Here is a tiny trained network, its code and every weight. The questions are about switching its units off for an input and a target symbol, where a switched-off unit gives its printed mean instead of its output.

import numpy as np


def w(rows, s, z=0):
    codes = np.array(rows[::2]) - 128.0
    scale = np.full(codes.shape[1], s)
    scale[-1] = z or s
    return codes * scale


def softmax(a):
    e = np.exp(a - a.max(-1, keepdims=True))
    return e / e.sum(-1, keepdims=True)


def log_softmax(a):
    a = a - a.max(-1, keepdims=True)
    return a - np.log(np.exp(a).sum(-1, keepdims=True))


def net(x, mask):
    ids = ['αβγδεζηθλμξπφψ'.index(c) for c in x.split()]
    T = len(ids)
    res = E[ids] + P[:T]
    u = 0
    for l in range(3):
        r = res
        for j in range(2):
            rows = slice(2 * j, 2 * j + 2)
            q, k, v = (r @ M[l][rows].T for M in (Q, K, V))
            z = softmax(np.where(np.tri(T) > 0, q @ k.T / 2**0.5, -1e9)) @ v
            o = O[l][rows]
            res = res + np.where(mask[u + j], z, o[:, -1]) @ o[:, :-1]
        u += 2
    return log_softmax(res[-1] @ U[:, :-1].T + U[:, -1])


Q, K, V, O = {}, {}, {}, {}
E = w([
[120,9,198,236,103,94],'α',
[59,129,164,188,204,145],'β',
[142,119,135,132,138,152],'γ',
[61,163,137,3,146,195],'δ',
[44,78,138,102,94,109],'ε',
[104,25,140,116,183,150],'ζ',
[123,176,207,44,190,43],'η',
[144,170,15,112,216,141],'θ',
[68,167,130,167,110,142],'λ',
[125,190,68,137,202,23],'μ',
[130,61,106,96,60,104],'ξ',
[62,89,66,172,123,161],'π',
[101,100,157,85,67,111],'φ',
[177,81,77,15,141,23],'ψ',
],0.0051)
P = w([
[152,125,152,159,97,153],'0',
[69,68,123,123,124,127],'1',
[66,79,125,115,144,124],'2',
[69,83,118,108,161,119],'3',
[65,92,110,106,170,119],'4',
[72,104,108,100,180,112],'5',
[70,109,103,92,183,107],'6',
[68,111,100,86,194,101],'7',
[66,119,97,80,205,99],'8',
[63,126,92,75,212,95],'9',
[62,128,90,71,220,90],'10',
[72,146,88,67,227,89],'11',
[66,142,84,63,246,84],'12',
[67,160,88,56,255,78],'13',
],0.0048)
Q[0] = w([
[133,161,77,130,123,114],'0.h1',
[30,77,91,74,223,108],'0.h1',
[207,171,154,187,1,199],'0.h2',
[87,106,83,74,167,126],'0.h2',
],0.043)
K[0] = w([
[169,177,70,148,58,130],'0.h1',
[110,208,70,5,196,89],'0.h1',
[129,63,170,224,35,190],'0.h2',
[107,166,79,47,127,157],'0.h2',
],0.026)
V[0] = w([
[93,90,168,124,182,93],'0.h1',
[73,200,132,39,74,163],'0.h1',
[108,182,251,159,135,110],'0.h2',
[57,149,147,165,82,56],'0.h2',
],0.024)
O[0] = w([
[18,116,118,78,149,83,254],'0.h1',
[159,221,105,31,106,216,149],'0.h1',
[34,207,161,160,32,82,67],'0.h2',
[100,132,2,86,47,128,157],'0.h2',
],0.0098,0.0073)
Q[1] = w([
[206,224,249,120,66,219],'1.h1',
[113,207,183,123,76,148],'1.h1',
[95,86,96,130,130,130],'1.h2',
[153,139,157,178,86,155],'1.h2',
],0.022)
K[1] = w([
[90,48,165,150,89,254],'1.h1',
[81,118,185,136,38,141],'1.h1',
[124,170,107,166,171,109],'1.h2',
[57,69,111,73,148,178],'1.h2',
],0.015)
V[1] = w([
[36,156,101,222,187,252],'1.h1',
[188,208,2,205,173,48],'1.h1',
[33,81,67,42,186,101],'1.h2',
[141,28,82,154,64,245],'1.h2',
],0.014)
O[1] = w([
[88,126,95,248,166,250,94],'1.h1',
[123,136,3,143,153,108,208],'1.h1',
[154,191,72,55,171,138,253],'1.h2',
[173,61,84,124,160,189,120],'1.h2',
],0.012,0.0049)
Q[2] = w([
[8,65,133,51,201,151],'2.h1',
[156,113,146,115,117,102],'2.h1',
[47,120,144,103,214,124],'2.h2',
[10,93,130,64,187,171],'2.h2',
],0.015)
K[2] = w([
[255,174,129,230,26,89],'2.h1',
[139,165,88,116,91,143],'2.h1',
[201,191,129,208,77,98],'2.h2',
[244,171,158,199,75,81],'2.h2',
],0.014)
V[2] = w([
[105,47,138,130,10,105],'2.h1',
[111,174,97,99,44,219],'2.h1',
[38,114,192,118,190,184],'2.h2',
[227,104,180,45,113,100],'2.h2',
],0.012)
O[2] = w([
[141,75,37,115,24,141,149],'2.h1',
[175,177,130,184,56,201,86],'2.h1',
[253,132,141,129,88,57,93],'2.h2',
[80,54,167,7,107,160,6],'2.h2',
],0.0066,0.012)
U = w([
[106,68,150,173,73,67,125],'α',
[23,187,157,177,174,136,150],'β',
[122,82,124,116,108,172,104],'γ',
[181,232,132,53,124,255,188],'δ',
[126,130,110,103,58,170,128],'ε',
[120,59,228,189,179,87,195],'ζ',
[52,204,183,90,27,84,166],'η',
[211,91,112,158,243,199,122],'θ',
[173,214,135,165,122,110,55],'λ',
[97,146,6,109,116,86,141],'μ',
[100,109,147,77,136,132,3],'ξ',
[148,120,107,182,93,183,163],'π',
[209,130,133,101,52,155,100],'φ',
[198,127,177,57,189,56,127],'ψ',
],0.0031,0.0032)

Each question gives the input, a string of symbols that net reads in full, and the target symbol t.
The units are the heads (2 rows each of Q, K, V and O). Each row of codes is followed by its name. A weight is (code - 128) times the scale printed after its matrix; where a second scale follows, it is the last column's (O and U).
mask holds one flag per head, layer by layer. A switched-off head (its flag False) gives its mean, the last column of its rows in O, instead of its output. The means were averaged over made-up inputs and are rounded, as every weight is.
A unit's drop is (log p(t) with every unit on - log p(t) with that unit switched off) / (log p(t) with every unit on - log p(t) with every unit switched off).
The circuit of an input: a set's keep is (log p(t) with only the set's units on - log p(t) with every unit switched off) / (log p(t) with every unit on - log p(t) with every unit switched off). Starting from all 6 units, units are removed one at a time, each time the one whose removal leaves the highest keep (on an exact tie, the one counted first), for as long as the keep stays at least 0.8.
units of the circuit, in order: the units of the circuit, biggest drop first
most important unit: the unit with the biggest drop
which heads matter: for each layer, one digit per head in row order, 1 if its drop is at least 0.15 and else 0, layers parted by /
input ζ ε ζ α ζ δ β ξ π μ η, target ψ: most important unit : 2.h2
input ζ α ε, target ψ: which heads matter : 00 / 11 / 11
input π ε δ ζ ζ γ φ, target δ: which heads matter : 00 / 00 / 00
input ζ ξ ξ π δ φ ζ α ζ β ψ β ζ β, target ψ: units of the circuit, in order : [1.h1 0.h2 2.h2]
input β ξ β β γ β β ζ β ε ζ μ ζ, target λ: units of the circuit, in order : [2.h2 1.h1 0.h2 2.h1]
input ζ δ θ, target ψ: which heads matter : 01 / 00 / 11
input ζ δ ζ δ α β φ β, target ψ: which heads matter : 01 / 00 / 11
input ζ ε μ ζ λ μ ψ ζ α α, target ψ: units of the circuit, in order : [0.h2 1.h1 2.h2]
input ε β θ ε ζ, target θ: which heads matter : 11 / 01 / 00
input ζ μ β π μ μ, target ψ: units of the circuit, in order : [2.h2 2.h1 0.h2 1.h2]
input η π ζ ζ β β ψ π ζ α λ π, target η: units of the circuit, in order : [1.h2 1.h1 0.h2]
input α α φ μ ζ ζ γ η ζ ζ ε μ, target μ: which heads matter : 11 / 10 / 10
input α λ φ ζ ζ δ η μ ζ β ζ ζ, target μ: units of the circuit, in order : [0.h1 0.h2 2.h1 1.h1]
input μ μ ζ μ δ ζ β ψ ζ β η φ δ ζ, target δ: units of the circuit, in order : [0.h1]
input λ β ε λ ζ ζ ζ ε δ, target δ: which heads matter : 00 / 00 / 10
input ε α γ δ θ ψ λ, target δ: units of the circuit, in order : [1.h2 2.h1]
input μ π ζ π π θ, target β: units of the circuit, in order : [1.h1 1.h2 2.h1]
input ζ ζ ε μ λ ζ β ε ψ ζ φ, target ψ: units of the circuit, in order : [1.h1 0.h2 2.h2]
input π ζ ξ ε δ γ π β, target θ: units of the circuit, in order : [0.h1 1.h2 1.h1 0.h2]
input ψ ξ ζ, target ψ: which heads matter : 01 / 10 / 10
input ε θ β ζ μ δ μ ζ α ζ ξ β α, target δ: which heads matter : 00 / 01 / 10
